Below is a small trained network, with its code and all its weights. Each question gives an input and a class and asks what happens when units are switched off, that is, made to give their printed mean instead of their output.

import numpy as np


def w(rows, s, z=0):
    codes = np.array(rows[::2]) - 128.0
    scale = np.full(codes.shape[1], s)
    scale[-1] = z or s
    return codes * scale


def f(y):
    return y / 2 * (1 + np.tanh(0.7978845608 * (y + 0.044715 * y**3)))


def log_softmax(a):
    a = a - a.max(-1, keepdims=True)
    return a - np.log(np.exp(a).sum(-1, keepdims=True))


def net(x, mask):
    res = np.array(x, float).reshape(1, 7) / 4 @ E
    y = f(res @ A[0][:, :-1].T + A[0][:, -1])
    res = res + np.where(mask, y, B[0][:, -1]) @ B[0][:, :-1]
    return log_softmax(res[-1] @ U[:, :-1].T + U[:, -1])


A, B = {}, {}
E = w([
[115,119,120,135],'x0',
[164,173,174,96],'x1',
[116,116,119,135],'x2',
[60,246,101,139],'x3',
[151,179,146,254],'x4',
[134,136,135,121],'x5',
[229,151,46,140],'x6',
],0.0086)
A[0] = w([
[171,21,153,106,31],'N0',
[200,44,215,182,37],'N1',
[54,136,40,141,169],'N2',
[207,148,23,120,1],'N3',
[105,217,120,114,112],'N4',
[104,105,66,2,55],'N5',
[198,162,27,99,255],'N6',
],0.0089,0.005)
B[0] = w([
[117,148,104,104,193],'N0',
[116,181,81,88,194],'N1',
[165,104,131,85,185],'N2',
[54,158,130,103,171],'N3',
[170,96,81,80,181],'N4',
[134,161,95,251,204],'N5',
[91,98,169,128,253],'N6',
],0.016,0.0064)
U = w([
[129,217,85,230,97],'0',
[124,104,138,101,212],'1',
[124,108,133,101,202],'2',
[151,134,31,37,32],'3',
[133,99,152,106,180],'4',
[6,131,200,89,12],'5',
],0.015,0.011)

Each question gives the input, the list of numbers given to net, and the class t.
The units are the neurons (one row each of A and B). Each row of codes is followed by its name. A weight is (code - 128) times the scale printed after its matrix; where a second scale follows, it is the last column's (A, B and U).
mask holds one flag per neuron, in row order. A switched-off neuron (its flag False) gives its mean, the last column of its row in B, instead of its output. The means were averaged over made-up inputs and are rounded, as every weight is.
A unit's drop is (log p(t) with every unit on - log p(t) with that unit switched off) / (log p(t) with every unit on - log p(t) with every unit switched off).
The circuit of an input: a set's keep is (log p(t) with only the set's units on - log p(t) with every unit switched off) / (log p(t) with every unit on - log p(t) with every unit switched off). Starting from all 7 units, units are removed one at a time, each time the one whose removal leaves the highest keep (on an exact tie, the one counted first), for as long as the keep stays at least 0.8.
circuit, biggest first: the units of the circuit, biggest drop first
unit that matters most: the unit with the biggest drop
k most important neurons: the k neurons with the biggest drops, biggest first
input [7,-1,0,6,1,3,-1], class 3: unit that matters most	N4
input [-5,-7,-3,5,0,-4,-3], class 4: circuit, biggest first	N1; N2
input [8,-5,-7,3,5,2,-2], class 2: 3 most important neurons	N5; N2; N1
input [7,-1,8,3,0,1,-7], class 2: circuit, biggest first	N6; N2
input [-5,2,1,0,-4,2,7], class 5: circuit, biggest first	N6; N3
input [2,3,8,3,4,-7,-8], class 2: 2 most important neurons	N6; N3
input [4,-3,-4,0,6,6,8], class 5: circuit, biggest first	N6; N3
input [-2,-4,6,5,4,1,-4], class 2: 2 most important neurons	N5; N2
input [1,-6,3,-8,7,-5,-1], class 3: 4 most important neurons	N1; N5; N0; N6
input [6,-7,-4,0,3,6,0], class 4: circuit, biggest first	N5; N1
input [0,1,1,-6,4,3,-1], class 3: 3 most important neurons	N1; N5; N6
input [4,6,-1,8,7,4,0], class 3: 2 most important neurons	N4; N5
input [-4,8,2,6,-2,2,4], class 4: 3 most important neurons	N6; N1; N0
input [-1,3,-3,6,0,2,6], class 3: 3 most important neurons	N4; N5; N2
input [0,-8,-2,3,0,0,-8], class 4: 3 most important neurons	N2; N6; N3
input [4,-2,8,6,6,8,1], class 1: 4 most important neurons	N5; N2; N4; N1
input [-3,8,-6,8,0,1,6], class 3: circuit, biggest first	N4
input [-1,-1,-5,-1,-7,0,-7], class 0: 2 most important neurons	N5; N6
input [7,-7,8,6,-7,6,-6], class 2: 2 most important neurons	N2; N1
input [3,3,-3,-5,-4,0,-4], class 3: unit that matters most	N6
input [-3,-1,-7,5,1,4,-3], class 2: 2 most important neurons	N1; N5
input [5,-3,2,-6,-2,-3,-1], class 3: circuit, biggest first	N0; N1
input [-2,-7,3,7,4,-6,-6], class 3: circuit, biggest first	N2; N4
input [4,3,3,0,1,2,4], class 5: circuit, biggest first	N6; N5; N4
input [1,-4,-4,5,4,6,1], class 1: circuit, biggest first	N5; N2
input [3,8,-3,3,7,7,8], class 4: circuit, biggest first	N6; N5
